Below are the code and all the weights of a small trained network. Each question names an input and a class and asks about switching units off, where a switched-off unit gives its printed mean instead of its output.

import numpy as np


def w(rows, s, z=0):
    codes = np.array(rows[::2]) - 128.0
    scale = np.full(codes.shape[1], s)
    scale[-1] = z or s
    return codes * scale


def norm(h):
    return h / np.sqrt((h * h).mean(-1, keepdims=True) + 1e-5)


def f(y):
    return np.maximum(y, 0)


def log_softmax(a):
    a = a - a.max(-1, keepdims=True)
    return a - np.log(np.exp(a).sum(-1, keepdims=True))


def net(x, mask):
    res = np.array(x, float).reshape(1, 4) / 4 @ E
    u = 0
    for l in range(4):
        y = f(norm(res) @ A[l][:, :-1].T + A[l][:, -1])
        res = res + np.where(mask[u : u + 8], y, B[l][:, -1]) @ B[l][:, :-1]
        u += 8
    return log_softmax(norm(res)[-1] @ U[:, :-1].T + U[:, -1])


A, B = {}, {}
E = w([
[210,203,17,166],'x0',
[55,127,30,35],'x1',
[2,223,179,220],'x2',
[134,192,169,54],'x3',
],0.0071)
A[0] = w([
[32,201,72,129,145],'0.n0',
[59,84,253,185,200],'0.n1',
[131,214,119,136,114],'0.n2',
[184,213,82,130,1],'0.n3',
[142,212,91,30,54],'0.n4',
[220,53,87,107,218],'0.n5',
[183,246,105,83,141],'0.n6',
[96,56,71,202,36],'0.n7',
],0.0064,0.0053)
B[0] = w([
[46,100,3,144,203],'0.n0',
[11,131,140,100,255],'0.n1',
[52,158,201,131,167],'0.n2',
[217,159,157,99,139],'0.n3',
[107,102,147,143,163],'0.n4',
[19,123,155,218,255],'0.n5',
[87,85,153,59,202],'0.n6',
[24,48,21,234,139],'0.n7',
],0.006,0.0053)
A[1] = w([
[206,244,35,117,45],'1.n0',
[173,243,45,210,221],'1.n1',
[190,174,170,66,119],'1.n2',
[95,130,120,140,176],'1.n3',
[83,163,171,179,3],'1.n4',
[122,87,81,141,173],'1.n5',
[115,172,133,153,62],'1.n6',
[173,45,147,131,164],'1.n7',
],0.011,0.002)
B[1] = w([
[83,57,254,122,189],'1.n0',
[20,66,206,85,253],'1.n1',
[88,208,45,135,162],'1.n2',
[81,92,89,84,201],'1.n3',
[87,161,20,166,217],'1.n4',
[177,81,95,84,193],'1.n5',
[86,220,129,103,168],'1.n6',
[190,193,120,145,185],'1.n7',
],0.0087,0.0055)
A[2] = w([
[227,63,135,82,247],'2.n0',
[139,168,176,123,151],'2.n1',
[100,170,216,244,49],'2.n2',
[251,79,153,64,43],'2.n3',
[31,151,77,131,255],'2.n4',
[86,150,44,81,158],'2.n5',
[143,168,188,212,135],'2.n6',
[165,195,75,93,238],'2.n7',
],0.012,0.003)
B[2] = w([
[53,182,133,173,163],'2.n0',
[198,132,152,73,140],'2.n1',
[134,134,50,62,178],'2.n2',
[33,164,80,175,148],'2.n3',
[254,69,148,122,254],'2.n4',
[167,216,123,160,194],'2.n5',
[144,119,13,39,154],'2.n6',
[94,107,187,93,147],'2.n7',
],0.0094,0.013)
A[3] = w([
[99,52,101,55,253],'3.n0',
[175,158,147,104,117],'3.n1',
[135,150,230,207,71],'3.n2',
[122,149,82,75,105],'3.n3',
[142,230,207,93,225],'3.n4',
[141,194,187,96,13],'3.n5',
[102,92,111,247,54],'3.n6',
[50,189,105,178,50],'3.n7',
],0.011,0.0029)
B[3] = w([
[149,237,192,121,255],'3.n0',
[151,83,134,157,147],'3.n1',
[60,205,53,83,131],'3.n2',
[123,186,58,112,185],'3.n3',
[66,1,75,175,188],'3.n4',
[156,6,98,99,151],'3.n5',
[115,42,96,28,166],'3.n6',
[82,175,101,243,174],'3.n7',
],0.0087,0.0096)
U = w([
[28,199,43,174,128],'0',
[140,205,71,67,190],'1',
[129,60,99,90,186],'2',
[70,163,234,96,159],'3',
[211,101,123,186,86],'4',
[153,121,176,221,17],'5',
[159,118,193,248,11],'6',
],0.016,0.011)

Each question gives the input, the list of numbers given to net, and the class t.
The units are the neurons (one row each of A and B). Each row of codes is followed by its name. A weight is (code - 128) times the scale printed after its matrix; where a second scale follows, it is the last column's (A, B and U).
mask holds one flag per neuron, layer by layer. A switched-off neuron (its flag False) gives its mean, the last column of its row in B, instead of its output. The means were averaged over made-up inputs and are rounded, as every weight is.
A unit's drop is (log p(t) with every unit on - log p(t) with that unit switched off) / (log p(t) with every unit on - log p(t) with every unit switched off).
The circuit of an input: a set's keep is (log p(t) with only the set's units on - log p(t) with every unit switched off) / (log p(t) with every unit on - log p(t) with every unit switched off). Starting from the 12 units with the biggest drops (on a tie, the unit counted first), units are removed one at a time, each time the one whose removal leaves the highest keep (on an exact tie, the one counted first), for as long as the keep stays at least 0.8.
circuit, biggest first: the units of the circuit, biggest drop first
unit that matters most: the unit with the biggest drop
k most important neurons: the k neurons with the biggest drops, biggest first
top k neurons in layer l: the k neurons of layer l with the biggest drops, biggest first
input [6,-1,-6,3], class 0: circuit, biggest first : [2.n4; 2.n0; 0.n0]
input [7,0,2,4], class 3: circuit, biggest first : [1.n0]
input [-8,-6,8,-7], class 0: circuit, biggest first : [1.n1; 2.n2]
input [-6,8,-3,1], class 1: 3 most important neurons : [1.n1; 1.n0; 2.n5]
input [1,3,1,-3], class 4: circuit, biggest first : [2.n4; 2.n2]
input [4,-8,2,-8], class 1: circuit, biggest first : [2.n2; 2.n6]
input [8,5,7,-1], class 3: top 2 neurons in layer 0 : [0.n5; 0.n1]
input [2,-8,-5,-4], class 1: circuit, biggest first : [2.n6; 1.n7]
input [-1,1,2,0], class 4: circuit, biggest first : [2.n4; 1.n1]
input [3,1,3,-6], class 2: circuit, biggest first : [3.n6; 2.n4]
input [-1,3,-6,8], class 2: top 4 neurons in layer 2 : [2.n2; 2.n7; 2.n6; 2.n5]
input [1,2,-6,7], class 2: top 2 neurons in layer 3 : [3.n4; 3.n5]
input [6,3,-5,1], class 3: 2 most important neurons : [1.n0; 0.n5]
input [4,6,4,3], class 1: unit that matters most : 0.n0
input [-3,-3,2,-4], class 2: 2 most important neurons : [1.n4; 0.n1]
input [-2,-2,0,0], class 4: 2 most important neurons : [2.n4; 1.n1]
input [8,5,-4,-5], class 3: 2 most important neurons : [1.n0; 1.n1]
input [-4,8,-8,1], class 0: top 2 neurons in layer 1 : [1.n1; 1.n4]
input [0,-7,8,8], class 0: top 2 neurons in layer 3 : [3.n4; 3.n6]
input [3,-1,-1,4], class 2: 2 most important neurons : [2.n7; 3.n4]
